Below are the code and all the weights of a small trained network. Each question names an input and a class and asks about switching units off, where a switched-off unit gives its printed mean instead of its output.

import numpy as np


def w(rows, s, z=0):
    codes = np.array(rows[::2]) - 128.0
    scale = np.full(codes.shape[1], s)
    scale[-1] = z or s
    return codes * scale


def f(y):
    return np.maximum(y, 0)


def log_softmax(a):
    a = a - a.max(-1, keepdims=True)
    return a - np.log(np.exp(a).sum(-1, keepdims=True))


def net(x, mask):
    res = np.array(x, float).reshape(1, 6) / 4 @ E
    y = f(res @ A[0][:, :-1].T + A[0][:, -1])
    res = res + np.where(mask, y, B[0][:, -1]) @ B[0][:, :-1]
    return log_softmax(res[-1] @ U[:, :-1].T + U[:, -1])


A, B = {}, {}
E = w([
[9,132,135,72],'x0',
[129,128,128,127],'x1',
[156,10,109,63],'x2',
[89,63,177,215],'x3',
[97,118,2,170],'x4',
[127,128,129,128],'x5',
],0.0091)
A[0] = w([
[166,5,101,37,117],'n1',
[194,166,77,57,72],'n2',
[105,122,31,164,59],'n3',
[146,40,113,72,89],'n4',
[150,48,127,73,62],'n5',
[210,146,102,119,110],'n6',
[145,125,62,164,104],'n7',
[110,60,164,215,124],'n8',
[99,121,31,171,103],'n9',
[85,120,44,165,86],'n10',
[173,142,225,113,97],'n11',
[113,49,166,233,74],'n12',
[106,249,179,176,120],'n13',
[211,170,87,79,72],'n14',
[250,126,123,183,69],'n15',
[242,134,175,150,85],'n16',
[171,167,83,68,4],'n17',
[113,93,9,174,98],'n18',
[49,135,206,67,113],'n19',
[180,167,73,40,103],'n20',
[227,115,121,195,77],'n21',
[147,124,238,75,76],'n22',
[94,38,156,212,46],'n23',
[149,133,216,110,74],'n24',
[144,42,129,63,105],'n25',
[2,135,127,69,39],'n26',
[140,77,158,208,99],'n27',
[91,240,120,200,103],'n28',
[149,6,112,96,126],'n29',
],0.0081,0.002)
B[0] = w([
[142,169,124,202,247],'n1',
[78,172,164,98,201],'n2',
[188,82,189,87,193],'n3',
[158,178,108,197,203],'n4',
[157,160,124,188,195],'n5',
[81,120,108,123,192],'n6',
[155,88,124,91,178],'n7',
[78,159,170,89,218],'n8',
[193,81,180,87,201],'n9',
[180,74,166,88,192],'n10',
[192,59,145,85,231],'n11',
[78,183,172,86,225],'n12',
[202,166,123,212,254],'n13',
[74,151,150,103,202],'n14',
[61,79,20,133,228],'n15',
[106,64,66,116,229],'n16',
[81,171,171,91,177],'n17',
[189,86,169,96,215],'n18',
[121,52,39,111,228],'n19',
[76,195,193,92,208],'n20',
[51,87,21,140,217],'n21',
[178,77,165,111,235],'n22',
[90,174,170,98,213],'n23',
[174,75,152,95,210],'n24',
[161,169,114,181,208],'n25',
[75,81,2,151,213],'n26',
[49,184,161,72,201],'n27',
[179,158,118,185,239],'n28',
[145,187,138,205,222],'n29',
],0.0086,0.0064)
U = w([
[200,190,136,250,221],'0',
[218,42,180,65,117],'1',
[62,66,38,132,171],'2',
[51,216,205,71,2],'3',
],0.012,0.00051)

Each question gives the input, the list of numbers given to net, and the class t.
The units are the neurons (one row each of A and B). Each row of codes is followed by its name. A weight is (code - 128) times the scale printed after its matrix; where a second scale follows, it is the last column's (A, B and U).
mask holds one flag per neuron, in row order. A switched-off neuron (its flag False) gives its mean, the last column of its row in B, instead of its output. The means were averaged over made-up inputs and are rounded, as every weight is.
A unit's drop is (log p(t) with every unit on - log p(t) with that unit switched off) / (log p(t) with every unit on - log p(t) with every unit switched off).
The circuit of an input: a set's keep is (log p(t) with only the set's units on - log p(t) with every unit switched off) / (log p(t) with every unit on - log p(t) with every unit switched off). Starting from the 12 units with the biggest drops (on a tie, the unit counted first), units are removed one at a time, each time the one whose removal leaves the highest keep (on an exact tie, the one counted first), for as long as the keep stays at least 0.8.
units of the circuit, in order: the units of the circuit, biggest drop first
top k neurons: the k neurons with the biggest drops, biggest first
drop when u is switched off: that unit's drop, to one decimal
input [-7,4,3,7,-2,8], class 2: units of the circuit, in order : [n21]
input [6,4,5,7,3,-7], class 3: units of the circuit, in order : [n23, n12]
input [-7,-6,2,1,-5,4], class 2: units of the circuit, in order : [n15, n21]
input [-8,5,6,-1,4,-5], class 2: top 3 neurons : [n15, n21, n13]
input [5,2,-5,5,0,3], class 0: top 4 neurons : [n13, n28, n15, n21]
input [-4,8,-6,-7,-2,1], class 3: top 3 neurons : [n20, n14, n2]
input [-7,-1,0,8,-5,7], class 3: top 4 neurons : [n12, n27, n8, n23]
input [-5,0,5,7,4,7], class 3: top 2 neurons : [n12, n27]
input [-8,-5,7,-4,2,2], class 2: top 4 neurons : [n15, n21, n16, n13]
input [4,-6,7,3,7,-6], class 0: top 3 neurons : [n29, n1, n4]
input [-3,1,-4,-8,7,4], class 3: top 2 neurons : [n20, n2]
input [3,7,-6,5,-5,7], class 0: top 2 neurons : [n13, n28]
input [-8,2,-1,-8,0,-4], class 2: top 3 neurons : [n15, n21, n16]
input [3,-3,-5,-1,4,2], class 0: units of the circuit, in order : [n28]
input [-7,-5,3,6,2,8], class 2: top 2 neurons : [n21, n15]
input [5,8,7,-5,8,7], class 1: drop when n18 is switched off : 0.5
input [1,-4,-7,-1,-7,2], class 0: drop when n19 is switched off : -0.1
input [-1,-2,4,-8,4,-4], class 3: drop when n17 is switched off : 0.0
